Here is a tiny trained network, its code and every weight. The questions are about switching its units off for an input and a class, where a switched-off unit gives its printed mean instead of its output.

import numpy as np


def w(rows, s, z=0):
    codes = np.array(rows[::2]) - 128.0
    scale = np.full(codes.shape[1], s)
    scale[-1] = z or s
    return codes * scale


def f(y):
    return np.maximum(y, 0)


def log_softmax(a):
    a = a - a.max(-1, keepdims=True)
    return a - np.log(np.exp(a).sum(-1, keepdims=True))


def net(x, mask):
    res = np.array(x, float).reshape(1, 8) / 4 @ E
    y = f(res @ A[0][:, :-1].T + A[0][:, -1])
    res = res + np.where(mask, y, B[0][:, -1]) @ B[0][:, :-1]
    return log_softmax(res[-1] @ U[:, :-1].T + U[:, -1])


A, B = {}, {}
E = w([
[168,50,44,117,130,161,146,205],'x0',
[221,65,165,139,157,92,170,82],'x1',
[91,112,148,190,46,31,200,171],'x2',
[133,189,164,177,182,172,92,206],'x3',
[195,149,195,209,106,78,6,65],'x4',
[167,116,97,52,115,159,144,181],'x5',
[105,150,163,160,104,136,119,196],'x6',
[109,103,117,114,51,142,119,145],'x7',
],0.013)
A[0] = w([
[144,92,181,138,87,66,159,130,30],'neuron 1',
[163,140,167,142,126,80,169,116,202],'neuron 2',
[184,129,213,135,154,116,79,134,102],'neuron 3',
[163,95,181,125,104,66,166,128,140],'neuron 4',
[166,129,110,130,127,91,111,115,129],'neuron 5',
[53,110,102,162,99,140,84,128,124],'neuron 6',
[6,129,56,105,129,153,118,124,217],'neuron 7',
[81,183,141,124,237,86,89,100,195],'neuron 8',
[78,96,73,125,5,136,148,158,93],'neuron 9',
[183,94,82,176,113,146,107,116,80],'neuron 10',
[167,174,161,136,165,73,54,162,61],'neuron 11',
[122,219,182,167,140,92,71,144,178],'neuron 12',
[134,122,112,116,162,175,181,178,1],'neuron 13',
[143,92,129,69,154,161,94,82,23],'neuron 14',
[125,144,113,71,174,149,142,141,196],'neuron 15',
[161,99,134,104,174,143,171,175,165],'neuron 16',
],0.014,0.0045)
B[0] = w([
[148,35,169,171,87,115,195,122,208],'neuron 1',
[186,80,184,149,52,95,203,95,205],'neuron 2',
[229,103,185,234,61,245,95,96,224],'neuron 3',
[161,124,43,148,56,40,168,76,213],'neuron 4',
[154,39,211,139,138,157,91,105,164],'neuron 5',
[138,194,202,65,175,94,97,196,179],'neuron 6',
[3,153,254,71,198,87,83,176,218],'neuron 7',
[50,33,208,181,170,185,87,60,210],'neuron 8',
[92,181,175,24,69,52,106,238,234],'neuron 9',
[230,56,203,121,194,109,96,169,171],'neuron 10',
[177,123,185,215,76,203,107,132,215],'neuron 11',
[87,165,212,245,54,182,162,161,252],'neuron 12',
[77,70,125,195,127,187,207,150,196],'neuron 13',
[141,128,50,63,112,144,70,81,185],'neuron 14',
[88,86,127,117,125,228,151,115,196],'neuron 15',
[149,107,25,88,142,188,179,135,204],'neuron 16',
],0.009,0.021)
U = w([
[232,74,87,172,202,122,75,209,75],'0',
[185,93,79,78,141,144,58,16,148],'1',
[177,92,127,116,60,4,222,68,204],'2',
[5,125,148,151,179,106,80,92,1],'3',
[93,90,72,85,155,205,219,189,219],'4',
[165,184,146,203,75,154,69,148,129],'5',
[79,117,111,55,50,94,92,234,64],'6',
],0.012,0.0092)

Each question gives the input, the list of numbers given to net, and the class t.
The units are the neurons (one row each of A and B). Each row of codes is followed by its name. A weight is (code - 128) times the scale printed after its matrix; where a second scale follows, it is the last column's (A, B and U).
mask holds one flag per neuron, in row order. A switched-off neuron (its flag False) gives its mean, the last column of its row in B, instead of its output. The means were averaged over made-up inputs and are rounded, as every weight is.
A unit's drop is (log p(t) with every unit on - log p(t) with that unit switched off) / (log p(t) with every unit on - log p(t) with every unit switched off).
The circuit of an input: a set's keep is (log p(t) with only the set's units on - log p(t) with every unit switched off) / (log p(t) with every unit on - log p(t) with every unit switched off). Starting from the 12 units with the biggest drops (on a tie, the unit counted first), units are removed one at a time, each time the one whose removal leaves the highest keep (on an exact tie, the one counted first), for as long as the keep stays at least 0.8.
circuit, biggest first: the units of the circuit, biggest drop first
most important unit: the unit with the biggest drop
k most important neurons: the k neurons with the biggest drops, biggest first
drop of u: that unit's drop, to one decimal
input [-4,-2,-2,3,-2,3,-5,-6], class 3: most important unit -> neuron 8
input [-1,6,-1,0,-2,7,-7,7], class 4: 4 most important neurons -> (neuron 3; neuron 16; neuron 15; neuron 8)
input [-4,-1,-8,-2,-2,4,-3,2], class 1: 3 most important neurons -> (neuron 14; neuron 12; neuron 9)
input [-8,-5,5,1,-2,-7,8,-2], class 3: 2 most important neurons -> (neuron 8; neuron 3)
input [8,-8,-2,8,2,-5,-2,3], class 3: circuit, biggest first -> (neuron 7; neuron 3)
input [1,0,-8,1,-2,-3,-6,-2], class 1: 2 most important neurons -> (neuron 14; neuron 12)
input [-3,3,-5,-5,1,-1,5,-4], class 1: circuit, biggest first -> (neuron 12; neuron 9; neuron 14)
input [-1,-3,-5,-5,-1,5,-4,-2], class 1: 4 most important neurons -> (neuron 14; neuron 12; neuron 9; neuron 13)
input [6,-7,-5,2,-5,1,4,3], class 6: 2 most important neurons -> (neuron 7; neuron 9)
input [-8,5,3,0,6,3,-5,3], class 2: 3 most important neurons -> (neuron 4; neuron 2; neuron 1)
input [-6,-6,2,-5,-6,7,-4,-5], class 6: 2 most important neurons -> (neuron 9; neuron 7)
input [7,5,5,4,-2,-1,4,-7], class 4: 2 most important neurons -> (neuron 16; neuron 13)
input [6,3,-2,-3,3,-5,-4,5], class 0: 2 most important neurons -> (neuron 10; neuron 8)
input [-8,6,-8,-5,0,-7,-1,-3], class 1: circuit, biggest first -> (neuron 14)
input [-2,8,-8,-7,1,-6,5,-1], class 1: drop of neuron 7 -> 0.0
input [-4,-7,-3,-2,2,-7,-6,-7], class 3: drop of neuron 8 -> 0.4
input [-8,1,-2,2,-3,1,2,5], class 3: drop of neuron 3 -> 0.1
